Each row is followed by roughly how far along a hidden order it lies, from 0 to 12. A new part has a new order.
[-5  0  4 -5 12 -8  0  2 -5 -1  1  3 -4 -1 -2  3 -1  1  0 -5] : 10
[ -9   0   4  -7  19 -15   0   1  -7   3   1   1  -4  -1  -2   1  -2   4
  -1  -4] : 10
[ 17   4 -11   9  23  22  -1 -14  -5  -4  -3  -1  12  -9  -3 -18  -2  -4
  13  14] : 2
[ -1  -3   5 -13  58 -63   0 -14 -21  34   8  -9  25 -12   8   1  -6  17
 -15   3] : 10
[-15  -1   6 -11   9 -20  -1   4  -8   2  -1   4  -1  -3  -5   5  -1   4
   6  -9] : 12
[ -7   0   4 -10  22 -13   0   4  -8   0   0   3  -6  -2  -3   3  -2   2
   1  -6] : 11
[-8  0  5 -5  5  0  0  5 -6 -3 -1  7 -3 -3 -5  2  0 -1  4 -7] : 12
[-1  0  0 -2 -3  8  0  2  2 -2 -1  1 -3  1 -1  2  0  0  2  0] : 7
[-14  -1   6 -14  22 -34  -1   2 -11   8   1   2   3  -5  -4   5  -2   6
   1 -10] : 12
[ 7  1 -5 -1  7  7 -1 -3 -1  1 -1 -2  3 -2 -1 -7  0  0  8  5] : 5
[  7   1  -8  -1  14  -5  -2  -9  -5   6  -3  -4  18  -8  -2 -12   0   1
  10   8] : 3
[ 21   5 -18   3  44  -9  -5 -26 -17  10  -4  -3  41 -25  -6 -29  -2  -2
  27  21] : 0
[ 12   4 -15   1  28  25  -4 -15  -7   0  -5  -2  21 -12  -7 -23  -1  -2
  21  13] : 1
[ -5   0   2   1 -26   4  -1   6   4  -1   0   3   7  -1  -2   1   3  -3
   6  -4] : 7
[ 8  1 -5  4  5  9 -1 -6 -1 -1 -2 -1  8 -4 -1 -8  0 -2  7  5] : 4
[-15  -2   7 -15  14 -51  -1   1 -12  13   2   1  11  -6  -3   6  -1   7
   2 -10] : 11
[-11   0   4  -6   1   6   0   6  -1  -3  -1   4  -8   1  -4   4   0   0
   4  -8] : 11
[-13  -1   6 -12  16 -34  -1   1 -12   7   1   4   8  -7  -4   4  -1   4
   3 -10] : 12
[  0   0  -3   1 -12  15   0   0   3  -4  -2   1   0   0  -1  -3   1  -2
   5   0] : 6
[ -6   0   2  -8  23 -40   0  -1 -11   5   2   4   2  -6  -3   3  -3   4
  -1  -6] : 12

[-11  -4  22 -15 -13  18   7  20   7   9  12  -7  36  28 -32 -10 -13  -4
  12  -2   8  -6  43  21  10  -8  22  -1   1   3  -8  -4 -22  -1 -12 -15
  -3 -12   1   0  -4  12  -3   3  15] : 1
[-11   2  10 -16  -8  10   5  27   6   8  10   1  25  22 -32 -16  -8   2
  16   2  20 -11  47  30  15 -22  11  -3   3   4 -10  -5 -11   3 -17 -34
   3   3  -4  -4  -1  18  -2   3  15] : 0
[ -9   2  19  -5  -7   7   3  15   7   9   6  -7  26  34 -24 -10 -14  -2
  10   1  15  -9  45  14  10 -24  18   2   2   3  -9  -2  -9  -1  -8 -28
  -1 -13  -6  -2  -5  12  -2   2  10] : 3
[-10   6   2   3  -3   0  -3  20  16   4   4   5  12  38 -33 -22   2  11
   4   2  22  -7  27  17  16 -27   2  -3   4   7 -10  -9  -7  -3 -25 -51
  16   6  -6  -4   3  11  -3  -1  14] : 3
[ -6   0  17  -7  -9  10  -3  14  -7  12   6  -7   3  37 -21  -6  -6  -5
   7  -2   7  -8  26   4   8 -16   3  -1   2  -3  -4   2  -7  -2   2 -10
  -7 -15  -5  -4  -5  13   0   5   2] : 4
[ -7   8  13   6  -2   3  -3  13   9   9   0  -4  17  44 -27  -7  -5   5
   4   2  16  -8  31   7   9 -22  11   2   4   5  -6  -3  -1  -2  -7 -27
   5 -10  -5  -5  -4   6  -1   0   4] : 5
[  0  11 -13  21  -1  -1 -16   2   1   1   0  -3 -57  43  -9   4   8  -6
 -17 -10 -24   6 -33 -33  -2  16 -24  -5  -2  -4  -3   3 -16 -15  -6  -4
  -6 -13   2   5  -2 -11   0   3 -16] : 12
[ -6   2  24 -16  -6  10   3  18   1   7   7  -4  30  19 -19   2 -13   2
  21   7  21 -13  55  33  11 -33  23   1   4   3  -7  -2  -3   6   0  -9
   0  -4  -7  -8  -6  18   0   2  12] : 0
[  0  12  -7  13  -4   4 -15   9 -17   4   4  -5 -62  31  -8   5   2  -8
  -1  -5 -19  -7 -17 -20   2  -4 -18  -4   2  -9  -1   6  -7  -6  10   6
 -10  -9  -6  -2  -7   0   2   6 -12] : 10
[-16  -1  13 -10 -15  14   4  23   7   7  18  -3  13  63 -44 -12  -6  -5
   4 -10  -4   0  39  12  13 -11   1  -5  -1  -1  -6  -5 -34  -9 -35 -42
  -8 -11   7   5   0  12  -4   5  10] : 3
[ -5   8  13  11  -7   8  -4   8   1   9   5  -9 -17  46 -17   4  -4  -8
  -6  -8 -12   0  -7 -14   3  -3   2  -1   0  -5  -3   2 -22 -13  -1  -7
  -9 -21   1   1  -8  -1  -1   7 -10] : 8
